Below are the code and all the weights of a small trained network. Each question names an input and a target symbol and asks about switching units off, where a switched-off unit gives its printed mean instead of its output.

import numpy as np


def w(rows, s, z=0):
    codes = np.array(rows[::2]) - 128.0
    scale = np.full(codes.shape[1], s)
    scale[-1] = z or s
    return codes * scale


def f(y):
    return np.maximum(y, 0)


def softmax(a):
    e = np.exp(a - a.max(-1, keepdims=True))
    return e / e.sum(-1, keepdims=True)


def log_softmax(a):
    a = a - a.max(-1, keepdims=True)
    return a - np.log(np.exp(a).sum(-1, keepdims=True))


def net(x, mask):
    ids = ['ΘΠΣΨαβεζηξτφω'.index(c) for c in x.split()]
    T = len(ids)
    res = E[ids] + P[:T]
    q, k, v = (res @ M[0].T for M in (Q, K, V))
    z = softmax(np.where(np.tri(T) > 0, q @ k.T / 3**0.5, -1e9)) @ v
    res = res + np.where(mask[0], z, O[0][:, -1]) @ O[0][:, :-1]
    y = f(res @ A[0][:, :-1].T + A[0][:, -1])
    res = res + np.where(mask[1:9], y, B[0][:, -1]) @ B[0][:, :-1]
    return log_softmax(res[-1] @ U[:, :-1].T + U[:, -1])


Q, K, V, O, A, B = {}, {}, {}, {}, {}, {}
E = w([
[124,137,80,182,223,185,212],'Θ',
[145,181,194,113,225,63,117],'Π',
[223,65,113,126,187,122,83],'Σ',
[207,216,94,7,157,113,88],'Ψ',
[121,108,224,223,94,118,242],'α',
[119,65,92,121,206,68,166],'β',
[151,174,159,134,114,2,59],'ε',
[40,166,118,196,239,148,123],'ζ',
[105,209,68,217,96,113,156],'η',
[184,147,199,141,144,181,185],'ξ',
[148,95,221,96,138,74,212],'τ',
[197,193,158,179,199,212,50],'φ',
[98,86,138,156,97,24,40],'ω',
],0.015)
P = w([
[243,133,173,255,192,47,74],'0',
[191,111,190,197,99,95,104],'1',
[176,142,168,162,124,106,101],'2',
[153,158,178,135,126,113,86],'3',
[149,161,168,107,130,118,79],'4',
[137,175,161,80,124,120,81],'5',
[121,185,160,55,118,118,86],'6',
[125,171,164,86,122,125,114],'7',
],0.0065)
Q[0] = w([
[50,209,199,170,143,71,110],'H0',
[2,90,51,75,56,220,79],'H0',
[98,58,142,148,82,90,169],'H0',
],0.0096)
K[0] = w([
[103,126,41,59,135,147,87],'H0',
[158,72,106,249,151,78,116],'H0',
[80,54,118,128,83,134,142],'H0',
],0.011)
V[0] = w([
[114,2,136,218,145,175,147],'H0',
[255,165,128,68,110,181,197],'H0',
[74,73,229,132,72,75,228],'H0',
],0.0063)
O[0] = w([
[113,5,66,219,97,192,211,60],'H0',
[209,167,226,3,35,195,151,251],'H0',
[174,202,191,100,119,20,255,216],'H0',
],0.0072,0.0019)
A[0] = w([
[138,167,86,104,163,71,109,69],'N0',
[152,126,148,96,168,192,139,140],'N1',
[48,143,153,156,106,151,142,113],'N2',
[146,123,9,156,93,103,119,131],'N3',
[68,145,129,176,99,93,116,132],'N4',
[111,77,146,123,148,116,157,103],'N5',
[186,160,90,145,152,154,159,63],'N6',
[149,160,124,111,153,154,126,255],'N7',
],0.015,0.0029)
B[0] = w([
[167,83,107,183,133,184,185,254],'N0',
[114,134,124,139,77,34,121,236],'N1',
[214,87,33,165,154,169,115,221],'N2',
[105,146,145,2,70,145,177,171],'N3',
[123,180,41,140,100,61,100,234],'N4',
[80,83,58,54,181,79,99,233],'N5',
[122,133,92,126,67,237,74,202],'N6',
[52,72,149,178,112,135,183,245],'N7',
],0.0089,0.0062)
U = w([
[66,104,100,157,139,254,194,121],'Θ',
[61,82,92,75,204,88,145,125],'Π',
[75,133,62,158,204,145,92,44],'Σ',
[221,63,104,106,116,185,96,240],'Ψ',
[133,149,201,147,29,161,170,55],'α',
[151,119,105,174,101,98,229,143],'β',
[114,141,160,172,108,197,51,143],'ε',
[64,132,132,115,126,120,118,51],'ζ',
[124,197,190,183,230,163,147,219],'η',
[131,186,162,46,118,61,179,2],'ξ',
[126,206,73,87,79,139,147,106],'τ',
[18,96,113,149,85,25,82,11],'φ',
[191,214,126,167,150,64,65,135],'ω',
],0.0095,0.0062)

Each question gives the input, a string of symbols that net reads in full, and the target symbol t.
The units are the heads (3 rows each of Q, K, V and O) and the neurons (one row each of A and B). Each row of codes is followed by its name. A weight is (code - 128) times the scale printed after its matrix; where a second scale follows, it is the last column's (O, A, B and U).
mask holds one flag per unit, heads first, then neurons. A switched-off unit (its flag False) gives its mean, the last column of its rows in O or B, instead of its output. The means were averaged over made-up inputs and are rounded, as every weight is.
A unit's drop is (log p(t) with every unit on - log p(t) with that unit switched off) / (log p(t) with every unit on - log p(t) with every unit switched off).
The circuit of an input: a set's keep is (log p(t) with only the set's units on - log p(t) with every unit switched off) / (log p(t) with every unit on - log p(t) with every unit switched off). Starting from all 9 units, units are removed one at a time, each time the one whose removal leaves the highest keep (on an exact tie, the one counted first), for as long as the keep stays at least 0.8.
units of the circuit, in order: the units of the circuit, biggest drop first
k most important neurons: the k neurons with the biggest drops, biggest first
drop when u is switched off: that unit's drop, to one decimal
input α ε α ε Σ ζ, target Σ: units of the circuit, in order => (H0; N2)
input α ε α ε Π α, target ω: 2 most important neurons => (N7; N0)
input η Σ α Σ Π Σ α, target Ψ: units of the circuit, in order => (N2; H0)
input ε Π Ψ Σ ε, target ε: units of the circuit, in order => (H0; N7; N4)
input ξ Ψ β Σ α ω, target ω: 2 most important neurons => (N7; N5)
input ε α ζ α, target Σ: units of the circuit, in order => (H0; N2; N5; N4)
input η ε α α α Π τ, target ξ: most important neuron => (N2)
input Σ α Θ Σ η, target τ: 4 most important neurons => (N3; N4; N0; N7)
input ξ α Σ Ψ Σ α, target α: 4 most important neurons => (N5; N7; N4; N1)
input α η α α Σ Ψ, target α: 4 most important neurons => (N7; N0; N1; N5)
input Σ Σ Θ ε α α ξ, target α: drop when N5 is switched off => 0.2
input τ ε α τ Σ α α Ψ, target α: drop when N7 is switched off => 0.5
input ε α Σ Θ Σ α, target Ψ: drop when N2 is switched off => 0.4
input Π Π Π, target η: drop when N5 is switched off => 0.1
